In the rows, 128 means zero.
Each name stands for a flat space through zero: a line, a plane or more. A row that begins with a name and a colon came from that space; any other row is followed by the name of the space it lies nearest, among the names in its block.
j547_j70: 138; 185; 176; 125; 146; 120; 144; 88; 116; 146; 141; 99; 100; 79; 96; 125; 154; 193; 155; 134; 163; 137; 133; 112; 136
j665_j653: 129; 163; 100; 144; 109; 160; 109; 103; 115; 128; 141; 127; 150; 136; 123; 112; 118; 131; 118; 124; 123; 178; 112; 134; 139
j665_j653: 101; 109; 144; 128; 127; 119; 140; 151; 131; 109; 127; 147; 92; 126; 134; 110; 126; 126; 127; 136; 112; 133; 143; 99; 136
j665_j653: 166; 123; 108; 139; 114; 110; 140; 95; 103; 172; 137; 119; 150; 113; 126; 159; 147; 152; 127; 137; 153; 129; 98; 121; 119
j165_j322: 107; 146; 180; 115; 154; 137; 134; 146; 154; 104; 137; 101; 121; 97; 113; 133; 141; 133; 139; 116; 105; 126; 131; 151; 137
j547_j70: 68; 152; 148; 143; 117; 127; 151; 166; 126; 129; 123; 162; 102; 124; 155; 59; 133; 145; 109; 146; 119; 166; 163; 96; 129
j228_j326: 164; 149; 132; 130; 143; 114; 132; 97; 114; 156; 107; 130; 87; 136; 94; 130; 122; 140; 135; 120; 187; 87; 151; 117; 129
j547_j70: 109; 111; 111; 130; 101; 113; 127; 144; 130; 135; 134; 136; 141; 142; 148; 143; 123; 99; 104; 135; 127; 112; 122; 145; 124
j228_j326: 152; 119; 134; 123; 145; 124; 119; 128; 138; 133; 107; 121; 111; 152; 116; 140; 116; 100; 118; 100; 145; 94; 138; 141; 133
j665_j653: 127; 99; 161; 127; 147; 92; 170; 169; 141; 154; 115; 128; 115; 105; 124; 157; 153; 120; 121; 128; 138; 65; 137; 146; 113
j665_j653: 212; 115; 61; 136; 147; 185; 99; 70; 105; 121; 128; 121; 191; 136; 112; 133; 122; 157; 169; 118; 101; 195; 80; 109; 120
j547_j70: 137; 124; 140; 135; 141; 131; 131; 135; 134; 129; 116; 129; 101; 136; 109; 131; 123; 108; 116; 105; 129; 117; 134; 131; 141
j665_j653: 128; 134; 103; 148; 125; 141; 153; 152; 127; 152; 132; 137; 174; 108; 115; 148; 145; 120; 121; 139; 124; 111; 113; 177; 109
j228_j326: 159; 131; 105; 135; 146; 134; 139; 113; 107; 151; 105; 152; 135; 130; 131; 93; 133; 170; 153; 144; 150; 140; 144; 91; 105
j228_j326: 135; 134; 124; 132; 126; 111; 140; 116; 113; 145; 120; 143; 101; 127; 116; 124; 128; 143; 135; 142; 163; 103; 146; 110; 123
j165_j322: 104; 155; 174; 115; 130; 110; 141; 114; 125; 121; 150; 109; 108; 83; 129; 120; 150; 181; 153; 150; 132; 144; 133; 103; 132
j228_j326: 106; 166; 143; 132; 126; 110; 156; 134; 120; 150; 128; 139; 112; 101; 111; 120; 142; 155; 137; 157; 169; 89; 156; 138; 114
j547_j70: 152; 99; 108; 118; 126; 124; 109; 117; 131; 123; 124; 121; 140; 150; 132; 155; 115; 104; 128; 118; 128; 109; 115; 136; 127
j228_j326: 127; 123; 115; 136; 109; 134; 119; 109; 114; 117; 144; 133; 117; 129; 129; 124; 123; 135; 126; 131; 114; 170; 112; 99; 144
j547_j70: 112; 134; 139; 136; 158; 163; 140; 178; 156; 109; 116; 132; 142; 121; 105; 124; 129; 96; 124; 109; 97; 112; 138; 179; 126
j547_j70: 98; 152; 147; 124; 92; 84; 137; 118; 120; 157; 150; 114; 122; 111; 145; 146; 142; 141; 109; 150; 164; 107; 128; 136; 127
j547_j70: 142; 114; 130; 129; 142; 135; 123; 135; 136; 121; 114; 129; 114; 144; 117; 132; 118; 104; 122; 106; 123; 117; 131; 132; 136
j547_j70: 107; 116; 130; 101; 123; 113; 106; 140; 144; 112; 121; 124; 146; 152; 170; 117; 115; 117; 130; 136; 128; 111; 144; 132; 114
j165_j322: 138; 146; 114; 148; 125; 145; 132; 121; 120; 134; 130; 135; 113; 128; 86; 141; 121; 110; 118; 117; 139; 118; 124; 149; 142
j165_j322: 135; 114; 136; 130; 141; 146; 131; 136; 139; 107; 140; 115; 132; 110; 103; 156; 134; 115; 135; 114; 94; 133; 106; 146; 140
j228_j326: 128; 165; 144; 114; 135; 126; 142; 108; 126; 140; 155; 94; 185; 68; 129; 147; 165; 190; 167; 160; 133; 133; 109; 153; 103
j165_j322: 170; 72; 89; 138; 150; 173; 123; 132; 128; 92; 129; 138; 153; 128; 106; 147; 124; 113; 152; 114; 63; 164; 90; 119; 132
j665_j653: 150; 119; 119; 134; 131; 122; 142; 124; 122; 152; 127; 124; 146; 116; 122; 149; 142; 135; 130; 130; 136; 116; 113; 138; 117
j665_j653: 102; 118; 166; 119; 152; 118; 145; 177; 156; 116; 112; 130; 108; 124; 125; 127; 131; 103; 123; 119; 121; 81; 155; 153; 124
j165_j322: 93; 141; 181; 105; 139; 107; 130; 154; 156; 124; 127; 103; 129; 118; 153; 124; 139; 127; 121; 123; 128; 106; 146; 150; 123
j165_j322: 115; 140; 156; 105; 136; 121; 110; 130; 147; 121; 124; 104; 140; 136; 157; 116; 127; 131; 127; 119; 128; 129; 137; 136; 124
j228_j326: 138; 112; 128; 122; 132; 114; 129; 131; 130; 134; 117; 130; 119; 138; 128; 139; 124; 116; 127; 125; 142; 97; 135; 130; 124
j165_j322: 161; 120; 71; 134; 114; 139; 102; 98; 105; 141; 110; 151; 144; 173; 147; 102; 104; 129; 127; 131; 146; 151; 129; 98; 119
j665_j653: 147; 160; 171; 100; 123; 86; 96; 75; 131; 154; 125; 78; 98; 149; 141; 143; 121; 135; 112; 101; 189; 104; 136; 123; 144
j228_j326: 83; 105; 134; 122; 98; 101; 137; 155; 135; 114; 151; 133; 123; 118; 144; 153; 131; 107; 116; 150; 113; 104; 124; 140; 129
j165_j322: 148; 84; 111; 122; 133; 136; 122; 122; 125; 108; 136; 127; 150; 124; 143; 138; 132; 139; 149; 133; 89; 160; 101; 102; 124
134; 136; 136; 129; 146; 131; 130; 141; 138; 137; 105; 132; 116; 143; 118; 118; 121; 112; 120; 112; 144; 100; 149; 143; 126 -> j228_j326
143; 129; 140; 107; 119; 127; 96; 86; 131; 111; 157; 81; 147; 120; 137; 160; 130; 139; 137; 116; 112; 160; 90; 127; 144 -> j165_j322
83; 101; 125; 132; 105; 119; 134; 169; 138; 109; 134; 150; 116; 140; 148; 124; 119; 92; 104; 136; 102; 123; 134; 131; 133 -> j228_j326
106; 145; 118; 157; 121; 154; 148; 156; 127; 134; 134; 145; 140; 115; 114; 116; 136; 116; 107; 127; 106; 152; 121; 151; 133 -> j665_j653
152; 114; 119; 118; 135; 129; 115; 122; 139; 125; 130; 106; 151; 132; 114; 175; 124; 102; 132; 115; 129; 90; 110; 169; 125 -> j547_j70
102; 130; 159; 116; 149; 129; 122; 159; 149; 109; 101; 139; 97; 153; 149; 79; 114; 117; 121; 114; 122; 128; 169; 111; 131 -> j547_j70
169; 103; 114; 118; 146; 137; 105; 99; 120; 112; 111; 130; 114; 154; 131; 114; 111; 138; 150; 115; 125; 150; 129; 82; 132 -> j547_j70
130; 166; 124; 154; 146; 170; 126; 135; 125; 131; 99; 154; 100; 154; 109; 64; 111; 122; 110; 101; 131; 168; 157; 114; 143 -> j228_j326
171; 145; 115; 137; 142; 154; 114; 86; 111; 135; 121; 123; 128; 135; 114; 108; 124; 156; 141; 112; 133; 176; 118; 98; 136 -> j228_j326
91; 140; 176; 118; 138; 110; 130; 163; 152; 125; 107; 129; 83; 147; 142; 99; 119; 104; 101; 109; 140; 102; 169; 131; 138 -> j547_j70
99; 144; 137; 129; 98; 119; 130; 115; 121; 118; 166; 117; 125; 99; 124; 147; 137; 141; 128; 148; 120; 146; 109; 129; 141 -> j228_j326
131; 140; 162; 135; 140; 118; 142; 138; 137; 152; 120; 113; 109; 121; 118; 135; 140; 120; 104; 103; 139; 117; 130; 142; 138 -> j665_j653
94; 136; 74; 144; 86; 143; 131; 133; 108; 119; 152; 161; 162; 121; 136; 119; 123; 132; 131; 173; 115; 150; 119; 134; 115 -> j665_j653
94; 106; 168; 108; 138; 101; 140; 180; 161; 126; 120; 116; 140; 125; 164; 134; 140; 106; 113; 124; 113; 91; 141; 155; 114 -> j165_j322
121; 122; 164; 113; 160; 150; 118; 163; 170; 98; 125; 96; 146; 126; 120; 148; 128; 89; 122; 90; 87; 114; 121; 182; 137 -> j165_j322
139; 103; 121; 130; 118; 126; 125; 125; 131; 124; 144; 113; 138; 123; 119; 172; 131; 105; 118; 117; 109; 123; 96; 147; 138 -> j165_j322
124; 130; 133; 137; 118; 132; 114; 124; 130; 118; 127; 129; 86; 152; 110; 131; 108; 93; 101; 102; 129; 131; 130; 126; 158 -> j228_j326
112; 148; 148; 123; 125; 116; 136; 137; 139; 137; 138; 110; 136; 110; 121; 151; 138; 122; 121; 130; 140; 97; 128; 167; 125 -> j547_j70
116; 134; 107; 140; 107; 125; 143; 115; 99; 133; 142; 155; 126; 109; 137; 102; 137; 172; 145; 168; 129; 166; 128; 83; 120 -> j228_j326
96; 139; 126; 129; 114; 135; 122; 139; 130; 109; 134; 140; 120; 134; 134; 108; 117; 120; 123; 137; 119; 139; 140; 127; 134 -> j665_j653

Each name stands for a flat space through zero: a line, a plane or more. A row that begins with a name and a colon came from that space; any other row is followed by the name of the space it lies nearest, among the names in its block.
j937_j518: 180; 142; 88; 102; 162; 121; 119; 133; 133; 122; 133; 123; 130; 115; 110; 151; 154; 103; 114; 125; 136; 125; 132; 127; 123
j937_j518: 129; 127; 126; 115; 133; 111; 132; 131; 124; 146; 130; 134; 142; 92; 109; 115; 145; 111; 118; 105; 110; 106; 135; 125; 150
j421_j420: 124; 99; 133; 114; 153; 136; 153; 108; 130; 118; 107; 113; 140; 136; 122; 129; 126; 124; 94; 130; 146; 106; 137; 120; 150
j937_j518: 121; 107; 127; 114; 126; 156; 131; 110; 134; 124; 130; 154; 97; 165; 133; 141; 94; 136; 135; 147; 149; 138; 139; 100; 104
j858_j556: 104; 164; 142; 168; 84; 76; 117; 164; 110; 139; 134; 118; 149; 94; 132; 92; 155; 141; 149; 115; 95; 126; 109; 163; 163
j120_j843: 122; 112; 167; 103; 125; 174; 117; 107; 120; 166; 152; 136; 117; 123; 119; 147; 121; 129; 152; 120; 133; 132; 152; 118; 117
j21_j221: 137; 145; 98; 137; 157; 119; 133; 159; 129; 135; 119; 90; 152; 138; 145; 116; 118; 120; 106; 149; 131; 149; 98; 118; 109
j937_j518: 146; 111; 128; 109; 140; 141; 149; 110; 149; 106; 118; 126; 137; 107; 135; 137; 127; 111; 105; 116; 116; 129; 128; 131; 114
j937_j518: 132; 157; 119; 157; 127; 120; 106; 151; 118; 125; 134; 106; 128; 151; 138; 133; 135; 144; 146; 145; 139; 146; 112; 146; 121
j858_j556: 151; 118; 131; 99; 127; 139; 143; 105; 134; 114; 124; 123; 125; 130; 133; 145; 134; 127; 122; 143; 149; 132; 140; 121; 133
j858_j556: 160; 130; 117; 108; 112; 132; 132; 91; 149; 99; 127; 160; 107; 124; 133; 144; 140; 130; 144; 131; 136; 132; 148; 116; 114
j120_j843: 136; 124; 138; 118; 111; 126; 141; 97; 133; 112; 120; 133; 125; 129; 133; 131; 141; 141; 135; 137; 146; 122; 145; 122; 146
j858_j556: 134; 140; 122; 154; 154; 126; 104; 138; 129; 125; 132; 123; 137; 112; 110; 136; 150; 117; 127; 93; 106; 111; 124; 159; 122
j21_j221: 174; 144; 109; 125; 155; 144; 119; 126; 146; 103; 130; 107; 134; 123; 138; 158; 143; 115; 123; 126; 127; 148; 118; 147; 92
j858_j556: 82; 129; 114; 157; 150; 125; 115; 154; 119; 171; 127; 138; 131; 149; 120; 93; 95; 129; 126; 124; 118; 119; 117; 95; 113
j120_j843: 164; 148; 103; 113; 120; 107; 126; 119; 137; 116; 131; 145; 124; 107; 123; 133; 155; 120; 137; 127; 128; 127; 137; 122; 131
j120_j843: 156; 130; 99; 102; 151; 153; 116; 118; 145; 143; 142; 158; 110; 128; 123; 143; 115; 108; 136; 125; 126; 141; 138; 92; 79
j120_j843: 140; 126; 131; 117; 128; 135; 137; 110; 130; 120; 122; 117; 130; 138; 135; 136; 134; 137; 129; 144; 150; 132; 136; 121; 134
j21_j221: 171; 142; 120; 127; 155; 150; 115; 109; 144; 110; 131; 112; 135; 119; 131; 159; 154; 121; 133; 117; 131; 136; 132; 145; 101
j21_j221: 147; 118; 120; 120; 139; 137; 136; 133; 142; 99; 124; 121; 126; 125; 136; 145; 120; 113; 107; 126; 119; 140; 115; 145; 108
j858_j556: 115; 120; 143; 133; 143; 130; 132; 155; 111; 137; 127; 88; 147; 130; 126; 129; 125; 124; 105; 130; 128; 127; 112; 152; 146
j421_j420: 144; 134; 119; 129; 133; 131; 110; 157; 130; 120; 145; 133; 118; 114; 122; 147; 126; 108; 125; 111; 100; 141; 112; 158; 104
j21_j221: 121; 125; 134; 120; 97; 125; 118; 112; 125; 130; 140; 175; 97; 130; 114; 131; 129; 137; 156; 123; 130; 117; 151; 118; 137
j421_j420: 134; 116; 109; 139; 157; 129; 141; 110; 145; 92; 102; 123; 132; 145; 130; 131; 127; 127; 102; 126; 138; 114; 127; 128; 123
j421_j420: 124; 115; 124; 111; 127; 136; 122; 131; 123; 140; 139; 154; 106; 135; 112; 136; 114; 120; 130; 126; 129; 124; 138; 115; 125
j120_j843: 149; 107; 135; 118; 119; 115; 149; 81; 152; 69; 108; 154; 125; 94; 115; 141; 162; 119; 112; 92; 115; 90; 152; 156; 156
j21_j221: 108; 122; 137; 132; 134; 127; 132; 126; 123; 149; 124; 127; 139; 121; 121; 111; 126; 128; 124; 118; 123; 114; 132; 118; 139
j21_j221: 117; 100; 172; 124; 113; 143; 140; 103; 127; 106; 124; 124; 127; 116; 123; 143; 137; 133; 122; 110; 125; 110; 142; 162; 154
j120_j843: 110; 111; 141; 138; 121; 127; 144; 112; 133; 107; 111; 129; 128; 138; 133; 121; 121; 139; 118; 128; 132; 116; 131; 133; 141
j858_j556: 140; 115; 142; 97; 110; 135; 151; 116; 126; 118; 126; 115; 127; 133; 142; 139; 124; 133; 122; 155; 150; 142; 132; 123; 142
j21_j221: 141; 94; 114; 111; 169; 154; 145; 114; 159; 103; 115; 140; 129; 113; 124; 141; 108; 94; 86; 99; 104; 119; 125; 126; 91
j120_j843: 143; 147; 121; 126; 116; 106; 113; 142; 125; 135; 143; 144; 128; 91; 112; 128; 153; 114; 139; 104; 102; 122; 130; 145; 136
j421_j420: 131; 166; 129; 188; 154; 138; 83; 144; 127; 128; 136; 97; 144; 131; 131; 139; 152; 139; 152; 105; 113; 135; 111; 171; 99
j937_j518: 109; 87; 138; 99; 124; 150; 154; 95; 143; 131; 120; 167; 112; 129; 126; 121; 96; 121; 116; 123; 126; 117; 148; 90; 118
j421_j420: 128; 139; 134; 157; 159; 141; 106; 137; 124; 132; 130; 99; 144; 129; 123; 138; 142; 128; 128; 110; 122; 124; 119; 157; 119
j21_j221: 156; 142; 176; 142; 130; 152; 118; 98; 123; 104; 128; 67; 155; 115; 136; 166; 184; 149; 144; 121; 147; 128; 138; 191; 152
j120_j843: 94; 112; 166; 134; 101; 136; 128; 115; 120; 140; 133; 146; 121; 121; 122; 119; 123; 140; 144; 113; 118; 115; 142; 133; 145
j937_j518: 121; 96; 177; 111; 107; 122; 171; 92; 134; 102; 107; 110; 157; 82; 129; 122; 154; 126; 101; 105; 115; 99; 142; 158; 182
j858_j556: 102; 125; 112; 143; 134; 117; 131; 144; 125; 138; 119; 136; 126; 150; 130; 105; 102; 131; 120; 138; 129; 126; 117; 105; 124
j937_j518: 139; 141; 155; 146; 107; 104; 137; 118; 113; 89; 112; 76; 150; 131; 137; 139; 176; 157; 129; 144; 158; 119; 129; 180; 190
j858_j556: 167; 143; 131; 151; 166; 119; 106; 141; 127; 88; 127; 82; 156; 89; 103; 165; 189; 108; 105; 80; 106; 103; 118; 218; 150
j937_j518: 135; 134; 110; 120; 148; 144; 104; 158; 131; 162; 153; 147; 120; 109; 117; 133; 110; 98; 131; 106; 94; 143; 117; 120; 81
j421_j420: 142; 128; 102; 105; 131; 127; 111; 168; 123; 143; 155; 157; 102; 119; 110; 142; 108; 98; 124; 120; 105; 141; 117; 127; 103
j421_j420: 142; 115; 118; 119; 106; 105; 174; 99; 156; 67; 94; 130; 135; 124; 157; 116; 128; 132; 103; 145; 132; 131; 123; 124; 138
j421_j420: 125; 107; 133; 98; 94; 130; 137; 116; 130; 121; 137; 174; 93; 130; 122; 135; 110; 126; 136; 133; 128; 128; 144; 113; 131
73; 73; 192; 93; 79; 149; 141; 93; 98; 157; 140; 174; 89; 145; 99; 129; 107; 150; 147; 130; 154; 93; 178; 108; 188 -> j937_j518
122; 117; 160; 149; 138; 147; 128; 103; 131; 105; 117; 103; 141; 128; 130; 142; 145; 140; 125; 111; 131; 113; 134; 164; 139 -> j421_j420
132; 143; 124; 129; 114; 108; 130; 119; 127; 135; 126; 134; 136; 114; 127; 112; 148; 134; 141; 128; 129; 121; 136; 117; 144 -> j858_j556
135; 117; 88; 128; 173; 145; 123; 140; 150; 122; 125; 147; 118; 138; 125; 133; 96; 100; 103; 114; 109; 133; 114; 110; 72 -> j120_j843
150; 149; 84; 130; 157; 157; 88; 161; 133; 145; 155; 145; 96; 164; 130; 154; 94; 115; 146; 142; 129; 168; 111; 109; 51 -> j937_j518
133; 123; 100; 109; 147; 129; 128; 127; 136; 147; 130; 158; 119; 124; 115; 121; 115; 109; 121; 121; 122; 121; 136; 90; 110 -> j937_j518
76; 106; 196; 154; 81; 118; 161; 107; 124; 113; 107; 106; 156; 105; 149; 97; 133; 154; 125; 116; 111; 113; 126; 161; 176 -> j937_j518
137; 157; 80; 133; 145; 104; 103; 147; 115; 154; 135; 145; 115; 153; 109; 119; 133; 130; 142; 145; 150; 122; 133; 93; 129 -> j937_j518
167; 160; 116; 115; 119; 105; 130; 131; 118; 123; 128; 92; 144; 125; 137; 136; 166; 138; 136; 160; 158; 142; 128; 133; 155 -> j120_j843
164; 127; 133; 119; 165; 149; 116; 112; 133; 115; 132; 107; 139; 108; 109; 164; 162; 112; 117; 100; 128; 113; 139; 161; 128 -> j858_j556
150; 166; 109; 154; 144; 125; 98; 168; 126; 128; 142; 99; 138; 127; 138; 140; 138; 123; 138; 128; 114; 157; 98; 158; 96 -> j937_j518
123; 115; 104; 99; 112; 112; 152; 113; 133; 131; 118; 164; 110; 145; 129; 108; 107; 131; 124; 155; 149; 124; 142; 72; 137 -> j421_j420
133; 147; 112; 130; 120; 100; 132; 114; 130; 136; 119; 139; 138; 116; 125; 105; 151; 135; 139; 129; 134; 114; 140; 104; 147 -> j858_j556
124; 122; 146; 119; 106; 133; 140; 97; 128; 123; 122; 132; 123; 138; 136; 127; 132; 148; 142; 144; 152; 126; 146; 115; 145 -> j120_j843
125; 104; 106; 95; 146; 108; 180; 126; 118; 123; 91; 90; 147; 167; 139; 108; 110; 134; 76; 187; 185; 122; 125; 82; 174 -> j858_j556
128; 122; 136; 118; 108; 116; 155; 112; 134; 114; 114; 122; 138; 120; 144; 116; 131; 135; 121; 141; 134; 130; 130; 121; 146 -> j421_j420
126; 112; 165; 121; 114; 135; 130; 108; 125; 121; 132; 131; 130; 98; 113; 141; 151; 126; 130; 99; 116; 106; 146; 160; 156 -> j120_j843
107; 130; 137; 133; 113; 132; 110; 137; 108; 150; 142; 142; 107; 155; 119; 130; 117; 144; 152; 140; 144; 128; 136; 121; 137 -> j937_j518
125; 105; 162; 125; 144; 146; 137; 125; 136; 124; 128; 110; 153; 78; 120; 136; 139; 103; 103; 80; 86; 113; 123; 169; 129 -> j21_j221
138; 126; 145; 124; 145; 155; 107; 80; 140; 149; 139; 160; 127; 91; 99; 140; 160; 119; 152; 75; 111; 95; 168; 124; 119 -> j21_j221
132; 108; 158; 120; 122; 151; 126; 85; 136; 112; 130; 149; 115; 116; 113; 150; 146; 131; 139; 101; 128; 105; 158; 144; 137 -> j21_j221
130; 147; 94; 166; 160; 148; 66; 148; 130; 131; 152; 169; 87; 162; 102; 154; 117; 124; 157; 102; 117; 126; 127; 137; 72 -> j421_j420
123; 100; 175; 118; 127; 148; 145; 110; 124; 114; 123; 98; 145; 108; 126; 144; 141; 127; 109; 112; 126; 115; 135; 166; 157 -> j421_j420
172; 112; 152; 86; 118; 148; 152; 55; 142; 91; 116; 123; 127; 119; 129; 162; 169; 139; 132; 136; 168; 115; 170; 130; 158 -> j120_j843
